Here is a tiny trained network, its code and every weight. The questions are about switching its units off for an input and a target symbol, where a switched-off unit gives its printed mean instead of its output.

import numpy as np


def w(rows, s, z=0):
    codes = np.array(rows[::2]) - 128.0
    scale = np.full(codes.shape[1], s)
    scale[-1] = z or s
    return codes * scale


def f(y):
    return y / 2 * (1 + np.tanh(0.7978845608 * (y + 0.044715 * y**3)))


def softmax(a):
    e = np.exp(a - a.max(-1, keepdims=True))
    return e / e.sum(-1, keepdims=True)


def log_softmax(a):
    a = a - a.max(-1, keepdims=True)
    return a - np.log(np.exp(a).sum(-1, keepdims=True))


def net(x, mask):
    ids = ['ΔΛαβμστψ'.index(c) for c in x.split()]
    T = len(ids)
    res = E[ids] + P[:T]
    u = 0
    for l in range(2):
        r = res
        for j in range(3):
            rows = slice(2 * j, 2 * j + 2)
            q, k, v = (r @ M[l][rows].T for M in (Q, K, V))
            z = softmax(np.where(np.tri(T) > 0, q @ k.T / 2**0.5, -1e9)) @ v
            o = O[l][rows]
            res = res + np.where(mask[u + j], z, o[:, -1]) @ o[:, :-1]
        u += 3
        y = f(res @ A[l][:, :-1].T + A[l][:, -1])
        res = res + np.where(mask[u : u + 12], y, B[l][:, -1]) @ B[l][:, :-1]
        u += 12
    return log_softmax(res[-1] @ U[:, :-1].T + U[:, -1])


Q, K, V, O, A, B = {}, {}, {}, {}, {}, {}
E = w([
[131,112,157,124,102,133,154,154,110,98,55,56],'Δ',
[113,157,167,91,131,154,83,23,87,142,139,117],'Λ',
[118,136,161,87,134,50,92,120,155,130,120,112],'α',
[4,108,88,121,133,137,140,61,166,51,105,134],'β',
[129,136,138,3,184,166,85,133,101,149,88,129],'μ',
[99,100,60,71,132,124,172,124,127,124,123,172],'σ',
[152,173,156,48,101,141,171,167,154,165,143,138],'τ',
[44,107,153,138,172,110,213,121,148,187,100,92],'ψ',
],0.014)
P = w([
[90,152,254,122,142,99,108,163,51,128,174,135],'0',
[152,138,102,170,149,164,135,111,179,147,146,113],'1',
[131,140,96,151,141,179,108,119,175,154,143,94],'2',
[121,208,33,145,155,116,122,61,130,127,107,101],'3',
[115,164,84,128,137,125,110,88,131,148,98,116],'4',
[111,117,105,107,113,160,72,121,144,178,115,100],'5',
[107,184,68,100,121,116,118,77,119,148,89,112],'6',
[101,105,110,102,108,136,84,105,147,176,96,116],'7',
[101,119,111,96,110,125,99,105,145,173,85,112],'8',
[117,94,127,86,99,138,87,113,152,182,93,120],'9',
[103,105,121,83,108,123,92,109,136,181,89,107],'10',
[113,127,96,66,105,94,112,93,131,157,98,104],'11',
[109,101,128,72,100,115,94,106,145,183,93,115],'12',
],0.0071)
Q[0] = w([
[138,131,125,151,150,134,123,139,141,130,137,130],'0.h1',
[135,135,123,145,122,138,108,137,123,114,118,145],'0.h1',
[25,117,135,3,103,116,160,90,147,171,45,61],'0.h2',
[191,133,108,239,128,128,105,150,135,77,210,212],'0.h2',
[100,124,101,105,149,171,173,167,146,133,113,132],'0.h3',
[121,145,113,98,145,149,153,124,146,109,123,97],'0.h3',
],0.039)
K[0] = w([
[54,127,113,81,142,104,127,222,194,149,101,144],'0.h1',
[119,114,49,92,156,100,106,215,191,104,138,159],'0.h1',
[176,9,59,201,37,146,103,210,149,167,60,29],'0.h2',
[75,213,126,155,219,69,210,99,87,102,190,219],'0.h2',
[117,75,187,121,157,225,10,43,134,177,200,133],'0.h3',
[163,92,152,134,145,108,49,1,99,186,185,142],'0.h3',
],0.016)
V[0] = w([
[152,145,175,164,126,195,104,42,107,150,163,111],'0.h1',
[176,117,146,173,105,162,131,179,85,53,40,54],'0.h1',
[171,151,161,182,115,117,168,177,3,48,87,110],'0.h2',
[193,164,66,137,143,123,151,71,150,134,78,64],'0.h2',
[153,125,152,145,74,144,123,77,82,106,105,93],'0.h3',
[146,132,123,131,138,121,138,114,104,103,129,111],'0.h3',
],0.015)
O[0] = w([
[122,60,143,69,69,124,183,37,173,103,176,1,253],'0.h1',
[96,105,178,98,66,106,71,73,32,234,70,201,75],'0.h1',
[12,175,81,125,121,164,163,246,225,46,58,30,160],'0.h2',
[143,116,47,163,162,164,58,153,192,194,217,89,184],'0.h2',
[144,57,180,108,52,87,129,114,88,126,163,112,164],'0.h3',
[131,105,147,100,114,107,130,140,122,135,141,113,131],'0.h3',
],0.0046,0.013)
A[0] = w([
[75,125,182,173,147,97,47,82,138,81,135,199,158],'0.n1',
[201,100,107,227,167,203,95,203,162,38,187,82,1],'0.n2',
[48,164,106,112,96,100,79,52,166,160,194,165,143],'0.n3',
[115,177,54,159,202,133,115,136,189,181,150,98,114],'0.n4',
[115,36,98,135,118,77,108,134,147,91,168,148,2],'0.n5',
[165,135,125,150,105,103,119,163,180,121,202,143,10],'0.n6',
[160,174,177,137,51,159,133,159,88,235,163,220,57],'0.n7',
[73,119,165,151,150,111,120,94,44,254,131,176,94],'0.n8',
[80,92,127,123,69,150,85,79,78,142,143,235,114],'0.n9',
[170,93,43,178,108,117,139,153,87,160,145,181,47],'0.n10',
[146,166,89,86,78,66,170,156,137,123,140,161,131],'0.n11',
[168,57,31,117,97,140,91,138,57,199,78,223,37],'0.n12',
],0.0094,0.0027)
B[0] = w([
[118,103,95,92,105,62,125,162,100,255,154,128,134],'0.n1',
[177,103,169,18,196,97,149,199,248,210,206,180,165],'0.n2',
[181,79,120,94,158,116,146,217,165,185,117,126,226],'0.n3',
[127,65,133,88,93,166,149,198,95,115,211,114,254],'0.n4',
[163,177,181,127,109,153,120,114,93,153,124,96,172],'0.n5',
[91,107,101,141,164,152,96,71,62,119,101,118,130],'0.n6',
[153,199,86,88,97,120,232,196,99,230,92,101,138],'0.n7',
[166,84,150,141,232,157,85,199,137,68,109,77,162],'0.n8',
[62,141,83,136,84,149,187,67,174,132,93,154,131],'0.n9',
[97,73,161,70,103,109,132,150,166,100,224,109,128],'0.n10',
[180,63,188,171,122,139,131,171,179,99,92,131,136],'0.n11',
[98,247,148,100,179,92,168,73,216,9,226,129,139],'0.n12',
],0.0092,0.007)
Q[1] = w([
[207,120,126,176,163,125,140,20,110,142,192,184],'1.h1',
[115,190,154,104,79,160,164,149,109,135,117,113],'1.h1',
[115,118,74,143,133,180,90,167,180,160,103,88],'1.h2',
[113,117,117,5,161,119,139,163,166,139,103,72],'1.h2',
[29,164,138,78,142,167,130,224,137,103,59,78],'1.h3',
[74,104,104,123,85,92,69,132,168,160,115,121],'1.h3',
],0.027)
K[1] = w([
[188,123,40,85,168,202,118,66,223,147,119,79],'1.h1',
[147,211,159,101,97,106,149,116,84,147,141,160],'1.h1',
[138,166,108,149,109,129,93,66,164,140,126,128],'1.h2',
[96,144,156,156,106,106,90,109,45,98,33,111],'1.h2',
[65,159,195,120,132,105,150,171,4,123,123,162],'1.h3',
[89,137,134,118,109,55,89,105,115,153,117,179],'1.h3',
],0.026)
V[1] = w([
[29,102,73,144,217,165,161,83,94,140,117,167],'1.h1',
[163,103,86,109,97,190,122,154,101,99,81,246],'1.h1',
[127,112,82,125,90,151,205,118,138,204,130,105],'1.h2',
[99,84,126,170,52,171,138,205,58,139,138,86],'1.h2',
[84,85,81,125,82,38,66,139,112,137,157,153],'1.h3',
[113,112,112,3,130,217,88,93,84,133,123,101],'1.h3',
],0.014)
O[1] = w([
[128,2,120,42,136,155,119,133,114,122,56,187,96],'1.h1',
[54,157,195,47,39,155,95,173,81,104,128,139,1],'1.h1',
[166,109,52,106,101,117,178,121,61,137,137,174,77],'1.h2',
[184,139,169,151,145,82,173,2,87,136,49,156,163],'1.h2',
[123,103,109,165,68,182,108,107,235,185,142,189,78],'1.h3',
[78,156,48,32,150,44,82,120,162,91,99,94,169],'1.h3',
],0.0061,0.017)
A[1] = w([
[134,104,120,95,158,150,135,174,108,143,237,152,38],'1.n1',
[122,171,189,158,167,104,109,144,97,82,183,98,134],'1.n2',
[197,130,156,128,150,142,137,94,79,118,152,137,31],'1.n3',
[220,145,146,99,134,152,117,108,110,166,105,206,1],'1.n4',
[133,97,135,69,132,48,138,121,78,131,120,148,151],'1.n5',
[146,125,151,194,138,76,156,103,121,134,168,151,151],'1.n6',
[81,153,107,146,133,146,180,97,172,1,138,182,43],'1.n7',
[91,117,176,106,72,207,95,159,110,109,152,154,35],'1.n8',
[216,135,177,132,131,36,12,155,83,165,138,221,112],'1.n9',
[102,118,23,201,73,211,96,123,48,101,69,86,103],'1.n10',
[183,201,145,104,202,188,21,69,98,107,164,228,56],'1.n11',
[122,143,79,135,178,92,157,103,141,68,195,188,112],'1.n12',
],0.0087,0.0027)
B[1] = w([
[124,173,126,188,132,104,101,98,75,116,52,173,255],'1.n1',
[170,125,67,99,81,152,144,111,121,178,124,175,221],'1.n2',
[39,128,127,107,134,76,117,168,210,129,115,70,161],'1.n3',
[115,199,91,117,90,116,126,163,72,93,145,91,142],'1.n4',
[130,133,108,187,98,191,90,122,130,119,174,139,200],'1.n5',
[107,106,122,84,110,166,62,155,99,77,120,141,206],'1.n6',
[155,163,153,177,142,66,103,171,105,156,138,183,145],'1.n7',
[153,166,151,143,150,46,142,72,153,125,219,223,159],'1.n8',
[107,169,137,255,98,199,163,123,185,108,179,108,144],'1.n9',
[135,168,166,159,132,60,130,57,146,97,89,138,136],'1.n10',
[52,130,44,90,118,124,92,167,171,76,127,59,132],'1.n11',
[99,84,254,101,54,186,132,124,113,141,146,147,235],'1.n12',
],0.01,0.009)
U = w([
[117,181,124,167,77,64,132,14,114,109,9,101,111],'Δ',
[190,58,114,74,55,107,145,19,122,136,194,25,179],'Λ',
[136,164,87,252,70,196,91,113,166,145,146,94,95],'α',
[105,64,5,103,36,92,146,69,127,222,74,189,103],'β',
[45,166,52,84,100,136,64,137,114,70,111,97,21],'μ',
[119,121,176,115,82,82,138,103,84,116,169,166,95],'σ',
[200,193,57,98,41,125,176,141,33,196,100,95,104],'τ',
[197,37,135,135,215,157,131,167,21,103,80,96,251],'ψ',
],0.0027,0.0016)

Each question gives the input, a string of symbols that net reads in full, and the target symbol t.
The units are the heads (2 rows each of Q, K, V and O) and the neurons (one row each of A and B). Each row of codes is followed by its name. A weight is (code - 128) times the scale printed after its matrix; where a second scale follows, it is the last column's (O, A, B and U).
mask holds one flag per unit, layer by layer, with each layer's heads first. A switched-off unit (its flag False) gives its mean, the last column of its rows in O or B, instead of its output. The means were averaged over made-up inputs and are rounded, as every weight is.
A unit's drop is (log p(t) with every unit on - log p(t) with that unit switched off) / (log p(t) with every unit on - log p(t) with every unit switched off).
The circuit of an input: a set's keep is (log p(t) with only the set's units on - log p(t) with every unit switched off) / (log p(t) with every unit on - log p(t) with every unit switched off). Starting from the 12 units with the biggest drops (on a tie, the unit counted first), units are removed one at a time, each time the one whose removal leaves the highest keep (on an exact tie, the one counted first), for as long as the keep stays at least 0.8.
units of the circuit, in order: the units of the circuit, biggest drop first
unit that matters most: the unit with the biggest drop
top k neurons: the k neurons with the biggest drops, biggest first
k most important neurons of layer l: the k neurons of layer l with the biggest drops, biggest first
heads that matter: for each layer, one digit per head in row order, 1 if its drop is at least 0.15 and else 0, layers parted by /
input β Λ ψ σ σ Λ ψ σ Δ Δ Δ Λ σ, target β: heads that matter => 010 / 111
input Δ β ψ Δ, target Δ: heads that matter => 110 / 010
input τ α β α τ Δ Δ Δ τ σ α, target τ: top 2 neurons => [0.n8 1.n2]
input μ Δ Λ ψ Λ σ σ, target μ: units of the circuit, in order => [0.h2 1.h3]
input σ ψ ψ ψ ψ Δ Δ μ, target μ: units of the circuit, in order => [1.n11 0.n12 0.h1]
input α Δ Δ ψ α, target α: units of the circuit, in order => [1.n9 0.h1 1.h1]
input ψ Δ ψ Δ τ μ, target μ: units of the circuit, in order => [0.h1 1.n11 0.n12]
input μ Δ α β, target μ: unit that matters most => 0.h2
input σ α ψ α ψ ψ σ, target σ: units of the circuit, in order => [0.n12 0.h2 1.n12 0.h1]
input σ Λ ψ ψ α ψ Δ β, target σ: heads that matter => 110 / 101
input μ σ Δ σ Δ ψ β, target β: units of the circuit, in order => [0.h1 0.n9]
input β τ Λ Δ σ, target β: top 2 neurons => [0.n1 1.n1]
input Δ α α α τ ψ Λ β α μ ψ μ, target Δ: units of the circuit, in order => [0.h2 1.h2 0.h1]
input Δ β τ ψ α ψ β σ ψ α, target Δ: unit that matters most => 0.h2
input μ Λ Δ α ψ Λ, target μ: units of the circuit, in order => [1.h3 0.h2]
input Δ Δ ψ σ, target σ: units of the circuit, in order => [0.n12 0.h1 1.n12]
input μ Δ ψ Λ ψ μ Λ α, target μ: units of the circuit, in order => [0.h2 1.h3]
input ψ ψ ψ ψ σ ψ σ α, target α: units of the circuit, in order => [1.n9 0.h2 0.h1]
input α β Δ Λ, target α: 2 most important neurons of layer 0 => [0.n4 0.n1]
input β α Λ μ τ β, target Λ: 2 most important neurons of layer 1 => [1.n1 1.n12]
input ψ ψ μ ψ ψ σ Λ β β Λ Δ α α, target ψ: heads that matter => 011 / 101
input τ τ Λ β τ β τ Δ, target τ: heads that matter => 010 / 101
input μ ψ τ α α τ Δ ψ Δ Δ ψ ψ, target μ: unit that matters most => 1.h3
input Λ α ψ β τ β τ σ, target Λ: heads that matter => 100 / 000
input ψ μ α Δ ψ σ τ, target ψ: heads that matter => 010 / 101
input Δ Δ τ μ Λ ψ σ τ ψ α Δ ψ τ, target Δ: heads that matter => 111 / 010
input σ Δ τ ψ Λ ψ ψ β ψ α, target σ: top 2 neurons => [1.n8 0.n4]
input ψ Λ β ψ ψ ψ σ Λ Δ α ψ μ Λ, target ψ: heads that matter => 011 / 101
input ψ α Δ β α, target ψ: heads that matter => 010 / 101
input ψ α ψ Λ Δ μ ψ Λ μ, target ψ: heads that matter => 010 / 101
